Below is a small trained network, with its code and all its weights. Each question gives an input and a target symbol and asks what happens when units are switched off, that is, made to give their printed mean instead of their output.

import numpy as np


def w(rows, s, z=0):
    codes = np.array(rows[::2]) - 128.0
    scale = np.full(codes.shape[1], s)
    scale[-1] = z or s
    return codes * scale


def norm(h):
    return h / np.sqrt((h * h).mean(-1, keepdims=True) + 1e-5)


def softmax(a):
    e = np.exp(a - a.max(-1, keepdims=True))
    return e / e.sum(-1, keepdims=True)


def log_softmax(a):
    a = a - a.max(-1, keepdims=True)
    return a - np.log(np.exp(a).sum(-1, keepdims=True))


def net(x, mask):
    ids = ['γδεηθλμξτφψ'.index(c) for c in x.split()]
    T = len(ids)
    res = E[ids] + P[:T]
    u = 0
    for l in range(3):
        r = norm(res)
        for j in range(2):
            rows = slice(3 * j, 3 * j + 3)
            q, k, v = (r @ M[l][rows].T for M in (Q, K, V))
            z = softmax(np.where(np.tri(T) > 0, q @ k.T / 3**0.5, -1e9)) @ v
            o = O[l][rows]
            res = res + np.where(mask[u + j], z, o[:, -1]) @ o[:, :-1]
        u += 2
    return log_softmax(norm(res)[-1] @ U[:, :-1].T + U[:, -1])


Q, K, V, O = {}, {}, {}, {}
E = w([
[87,180,107,125,143,122,98],'γ',
[92,122,226,104,173,102,130],'δ',
[129,149,121,88,144,101,62],'ε',
[57,157,97,122,151,93,138],'η',
[152,170,123,83,142,152,136],'θ',
[128,134,177,69,170,134,91],'λ',
[130,150,138,160,190,115,108],'μ',
[203,145,162,64,164,56,251],'ξ',
[22,172,148,59,107,156,126],'τ',
[105,138,102,102,201,81,110],'φ',
[64,12,182,93,162,215,115],'ψ',
],0.013)
P = w([
[129,131,134,137,80,152,150],'0',
[107,147,120,86,162,55,109],'1',
[172,252,180,191,192,92,99],'2',
[102,72,114,110,190,198,103],'3',
[107,142,126,100,146,71,130],'4',
[164,221,167,194,165,129,128],'5',
[110,74,104,112,181,192,107],'6',
[107,139,122,104,141,72,137],'7',
[181,219,162,211,157,137,138],'8',
[114,78,98,115,175,188,107],'9',
[108,135,117,102,140,72,140],'10',
[194,232,161,229,151,133,147],'11',
[111,79,98,115,173,188,107],'12',
[102,139,117,97,139,68,139],'13',
],0.018)
Q[0] = w([
[94,92,133,143,148,181,215],'L0H1',
[111,60,86,36,87,132,51],'L0H1',
[112,124,115,96,89,2,79],'L0H1',
[99,92,158,102,217,99,170],'L0H2',
[140,117,217,190,145,161,62],'L0H2',
[159,186,124,41,149,97,183],'L0H2',
],0.0092)
K[0] = w([
[141,187,157,185,86,96,86],'L0H1',
[24,90,152,124,115,171,26],'L0H1',
[64,2,150,185,111,207,75],'L0H1',
[93,133,105,164,181,163,166],'L0H2',
[196,205,111,42,89,63,236],'L0H2',
[32,24,72,182,138,245,241],'L0H2',
],0.0082)
V[0] = w([
[96,110,104,118,111,206,92],'L0H1',
[179,81,123,134,57,89,180],'L0H1',
[166,206,161,47,151,116,163],'L0H1',
[139,154,92,118,178,134,129],'L0H2',
[172,149,107,121,155,177,161],'L0H2',
[88,81,99,162,193,254,102],'L0H2',
],0.008)
O[0] = w([
[150,18,99,81,86,97,83,122],'L0H1',
[180,163,167,64,145,215,159,2],'L0H1',
[143,175,127,146,253,144,75,237],'L0H1',
[130,188,85,99,138,142,166,155],'L0H2',
[65,138,119,189,107,170,72,139],'L0H2',
[81,106,149,115,218,193,120,202],'L0H2',
],0.0062,0.0059)
Q[1] = w([
[153,129,30,153,120,236,112],'L1H1',
[133,130,93,121,68,142,32],'L1H1',
[143,213,190,168,165,254,63],'L1H1',
[172,163,66,230,103,215,140],'L1H2',
[116,103,23,52,115,76,105],'L1H2',
[151,158,135,66,178,215,21],'L1H2',
],0.0091)
K[1] = w([
[189,130,77,114,151,191,52],'L1H1',
[140,84,41,77,147,107,110],'L1H1',
[129,137,107,134,246,144,117],'L1H1',
[71,116,110,158,163,120,165],'L1H2',
[124,128,123,137,102,117,30],'L1H2',
[118,125,91,170,185,184,100],'L1H2',
],0.013)
V[1] = w([
[69,121,90,212,205,91,47],'L1H1',
[164,167,85,166,83,94,199],'L1H1',
[107,153,254,153,146,204,95],'L1H1',
[152,96,102,103,188,76,150],'L1H2',
[126,123,24,182,127,105,219],'L1H2',
[50,148,201,116,192,146,58],'L1H2',
],0.0087)
O[1] = w([
[174,95,102,166,86,85,141,214],'L1H1',
[87,1,149,133,129,127,147,45],'L1H1',
[72,177,174,181,137,83,61,200],'L1H1',
[112,173,180,1,196,102,114,143],'L1H2',
[111,223,202,204,95,156,93,55],'L1H2',
[246,159,154,105,123,50,116,250],'L1H2',
],0.0095,0.012)
Q[2] = w([
[60,80,174,136,145,224,62],'L2H1',
[1,66,93,63,152,65,209],'L2H1',
[148,132,99,240,82,160,123],'L2H1',
[228,225,132,196,115,207,29],'L2H2',
[151,110,39,85,118,112,120],'L2H2',
[207,67,108,157,175,186,128],'L2H2',
],0.0098)
K[2] = w([
[88,149,126,154,167,172,165],'L2H1',
[57,75,182,70,135,156,152],'L2H1',
[125,103,6,163,90,64,186],'L2H1',
[237,195,143,98,183,46,48],'L2H2',
[195,150,145,143,92,200,126],'L2H2',
[174,221,150,144,162,36,166],'L2H2',
],0.011)
V[2] = w([
[67,157,157,168,92,254,216],'L2H1',
[110,52,112,153,235,106,164],'L2H1',
[123,154,139,117,112,151,25],'L2H1',
[205,82,201,125,186,118,133],'L2H2',
[99,135,61,122,157,107,33],'L2H2',
[182,109,140,155,87,200,95],'L2H2',
],0.0092)
O[2] = w([
[163,149,81,88,147,78,111,2],'L2H1',
[177,218,107,226,94,148,144,138],'L2H1',
[131,114,171,148,63,249,129,153],'L2H1',
[103,44,98,104,105,105,90,161],'L2H2',
[127,217,78,43,70,85,208,170],'L2H2',
[223,193,178,146,128,89,84,109],'L2H2',
],0.011,0.018)
U = w([
[107,128,60,158,185,102,60,150],'γ',
[137,233,169,111,185,255,158,125],'δ',
[163,171,88,188,24,102,185,172],'ε',
[128,122,193,130,227,151,180,64],'η',
[179,161,150,55,89,82,53,24],'θ',
[66,174,31,167,159,133,158,162],'λ',
[79,83,231,169,35,63,114,2],'μ',
[206,194,132,217,141,157,115,135],'ξ',
[139,79,76,126,60,91,191,238],'τ',
[18,179,146,75,77,143,128,110],'φ',
[142,94,184,168,127,202,71,248],'ψ',
],0.013,0.0053)

Each question gives the input, a string of symbols that net reads in full, and the target symbol t.
The units are the heads (3 rows each of Q, K, V and O). Each row of codes is followed by its name. A weight is (code - 128) times the scale printed after its matrix; where a second scale follows, it is the last column's (O and U).
mask holds one flag per head, layer by layer. A switched-off head (its flag False) gives its mean, the last column of its rows in O, instead of its output. The means were averaged over made-up inputs and are rounded, as every weight is.
A unit's drop is (log p(t) with every unit on - log p(t) with that unit switched off) / (log p(t) with every unit on - log p(t) with every unit switched off).
The circuit of an input: a set's keep is (log p(t) with only the set's units on - log p(t) with every unit switched off) / (log p(t) with every unit on - log p(t) with every unit switched off). Starting from all 6 units, units are removed one at a time, each time the one whose removal leaves the highest keep (on an exact tie, the one counted first), for as long as the keep stays at least 0.8.
circuit, biggest first: the units of the circuit, biggest drop first
unit that matters most: the unit with the biggest drop
heads that matter: for each layer, one digit per head in row order, 1 if its drop is at least 0.15 and else 0, layers parted by /
input τ ξ λ ψ ψ θ λ ψ ψ λ, target θ: heads that matter => 00 / 10 / 00
input θ ψ μ ψ θ τ ψ ψ ψ ψ φ, target ε: heads that matter => 11 / 01 / 01
input μ λ γ ψ λ δ ψ δ τ ψ τ, target μ: circuit, biggest first => (L1H2; L0H2; L0H1; L2H2)
input λ λ ψ ψ ψ, target τ: circuit, biggest first => (L1H2)
input ξ θ δ ψ ξ ξ ψ λ θ θ γ, target γ: heads that matter => 11 / 11 / 11
input λ λ ψ ψ ε ψ, target μ: circuit, biggest first => (L0H2; L2H1)
input ψ θ ε ψ ψ η θ θ φ ψ θ ε ε θ, target θ: heads that matter => 11 / 11 / 11
input ε ψ φ δ ψ η τ τ, target λ: circuit, biggest first => (L0H2; L1H2; L2H1; L0H1)
input ψ ψ η ψ θ ψ θ λ λ δ, target μ: heads that matter => 01 / 10 / 11
input θ λ γ λ τ λ ξ ξ ξ θ λ, target ε: heads that matter => 11 / 11 / 01
input λ ψ ξ γ ψ τ ε, target τ: circuit, biggest first => (L0H1; L1H1)
input τ δ ψ ψ λ ψ ψ λ ψ λ θ, target δ: heads that matter => 10 / 11 / 01
input η ε φ δ η δ ψ μ γ ξ ψ, target η: heads that matter => 11 / 11 / 11
input ξ θ λ ψ δ, target γ: unit that matters most => L1H1
input γ φ θ λ λ ψ ψ λ ψ γ, target ε: circuit, biggest first => (L1H1; L0H2)
input φ δ λ γ θ ψ λ γ φ ξ, target η: circuit, biggest first => (L1H1; L0H2)
input δ θ δ τ ψ, target φ: circuit, biggest first => (L1H1; L2H2)
input λ ξ τ ψ ψ λ ψ ε ψ ψ ψ ξ, target δ: circuit, biggest first => (L0H1; L0H2)
input ε ψ η μ ξ ψ ε ψ, target λ: heads that matter => 11 / 01 / 10
input θ λ ε ε ξ λ ψ ε ψ ψ ψ δ, target δ: heads that matter => 10 / 01 / 00
input ψ θ μ ξ θ δ θ ψ λ γ φ μ τ ψ, target θ: unit that matters most => L0H1
input τ ψ φ ψ ε, target δ: circuit, biggest first => (L1H2; L2H2; L0H1; L1H1)
input δ λ τ, target φ: heads that matter => 01 / 10 / 11
input ψ τ γ θ φ φ ψ ψ ψ ψ η, target θ: heads that matter => 10 / 11 / 01
